Below are the code and all the weights of a small trained network. Each question names an input and a class and asks about switching units off, where a switched-off unit gives its printed mean instead of its output.

import numpy as np


def w(rows, s, z=0):
    codes = np.array(rows[::2]) - 128.0
    scale = np.full(codes.shape[1], s)
    scale[-1] = z or s
    return codes * scale


def f(y):
    return np.maximum(y, 0)


def log_softmax(a):
    a = a - a.max(-1, keepdims=True)
    return a - np.log(np.exp(a).sum(-1, keepdims=True))


def net(x, mask):
    res = np.array(x, float).reshape(1, 4) / 4 @ E
    y = f(res @ A[0][:, :-1].T + A[0][:, -1])
    res = res + np.where(mask, y, B[0][:, -1]) @ B[0][:, :-1]
    return log_softmax(res[-1] @ U[:, :-1].T + U[:, -1])


A, B = {}, {}
E = w([
[125,98,158,121,85,207,100,78],'x0',
[72,63,240,142,137,54,142,235],'x1',
[185,74,138,91,123,109,207,56],'x2',
[132,213,142,34,247,126,142,149],'x3',
],0.011)
A[0] = w([
[63,108,143,125,131,81,80,245,209],'neuron 1',
[64,131,132,169,127,157,42,218,152],'neuron 2',
[145,203,96,76,105,152,97,122,129],'neuron 3',
[173,15,114,177,99,137,207,145,188],'neuron 4',
[152,60,94,161,116,81,176,77,156],'neuron 5',
[58,137,141,171,118,82,48,210,144],'neuron 6',
[137,113,133,110,196,95,227,168,125],'neuron 7',
[86,108,160,157,107,87,82,193,195],'neuron 8',
[191,193,85,132,159,241,75,73,181],'neuron 9',
[149,188,186,58,196,85,227,132,163],'neuron 10',
[155,94,106,150,42,161,188,105,201],'neuron 11',
[207,68,116,153,104,89,158,114,121],'neuron 12',
[152,134,151,109,205,98,214,148,111],'neuron 13',
[142,176,132,122,103,254,110,91,172],'neuron 14',
[177,201,46,94,66,155,71,123,140],'neuron 15',
[169,113,124,154,68,61,214,94,144],'neuron 16',
[176,103,128,142,176,81,213,152,253],'neuron 17',
],0.0091,0.0035)
B[0] = w([
[99,107,38,111,101,68,111,131,243],'neuron 1',
[72,72,57,220,135,82,58,73,215],'neuron 2',
[162,135,85,123,129,161,99,165,185],'neuron 3',
[108,151,172,143,43,129,216,37,219],'neuron 4',
[134,157,161,114,51,120,173,144,197],'neuron 5',
[40,85,2,198,91,45,96,83,222],'neuron 6',
[183,48,111,60,156,69,192,143,195],'neuron 7',
[73,109,113,166,105,52,186,83,211],'neuron 8',
[153,179,175,142,163,205,16,182,248],'neuron 9',
[150,43,87,35,215,98,140,187,229],'neuron 10',
[118,134,170,117,51,189,131,111,219],'neuron 11',
[153,192,177,122,53,111,188,127,186],'neuron 12',
[187,54,96,81,228,102,192,176,194],'neuron 13',
[109,131,207,142,169,209,47,113,215],'neuron 14',
[175,186,121,160,123,157,82,169,215],'neuron 15',
[117,202,145,89,47,111,242,143,196],'neuron 16',
[154,154,80,134,163,98,223,196,199],'neuron 17',
],0.0075,0.013)
U = w([
[145,204,164,173,47,145,206,87,43],'0',
[171,225,130,177,153,189,39,139,171],'1',
[65,113,48,247,127,84,91,70,143],'2',
[138,75,215,146,126,177,83,45,254],'3',
[188,95,101,71,205,110,173,149,59],'4',
],0.011,0.0012)

Each question gives the input, the list of numbers given to net, and the class t.
The units are the neurons (one row each of A and B). Each row of codes is followed by its name. A weight is (code - 128) times the scale printed after its matrix; where a second scale follows, it is the last column's (A, B and U).
mask holds one flag per neuron, in row order. A switched-off neuron (its flag False) gives its mean, the last column of its row in B, instead of its output. The means were averaged over made-up inputs and are rounded, as every weight is.
A unit's drop is (log p(t) with every unit on - log p(t) with that unit switched off) / (log p(t) with every unit on - log p(t) with every unit switched off).
The circuit of an input: a set's keep is (log p(t) with only the set's units on - log p(t) with every unit switched off) / (log p(t) with every unit on - log p(t) with every unit switched off). Starting from the 12 units with the biggest drops (on a tie, the unit counted first), units are removed one at a time, each time the one whose removal leaves the highest keep (on an exact tie, the one counted first), for as long as the keep stays at least 0.8.
circuit, biggest first: the units of the circuit, biggest drop first
top k neurons: the k neurons with the biggest drops, biggest first
drop when u is switched off: that unit's drop, to one decimal
input [2,3,7,0], class 0: top neuron : (neuron 4)
input [6,-1,6,3], class 3: circuit, biggest first : (neuron 14; neuron 1)
input [1,6,-3,6], class 2: top 4 neurons : (neuron 6; neuron 2; neuron 1; neuron 8)
input [8,1,-1,-5], class 3: top 3 neurons : (neuron 14; neuron 17; neuron 16)
input [-8,3,1,-6], class 0: top 2 neurons : (neuron 16; neuron 4)
input [4,-1,2,4], class 1: top 2 neurons : (neuron 7; neuron 9)
input [-3,-7,-7,1], class 1: drop when neuron 5 is switched off : 0.0
input [-1,-5,0,-5], class 0: drop when neuron 16 is switched off : 0.1
input [5,8,-2,5], class 2: drop when neuron 6 is switched off : 0.1
input [-7,6,-6,5], class 2: top 2 neurons : (neuron 6; neuron 2)
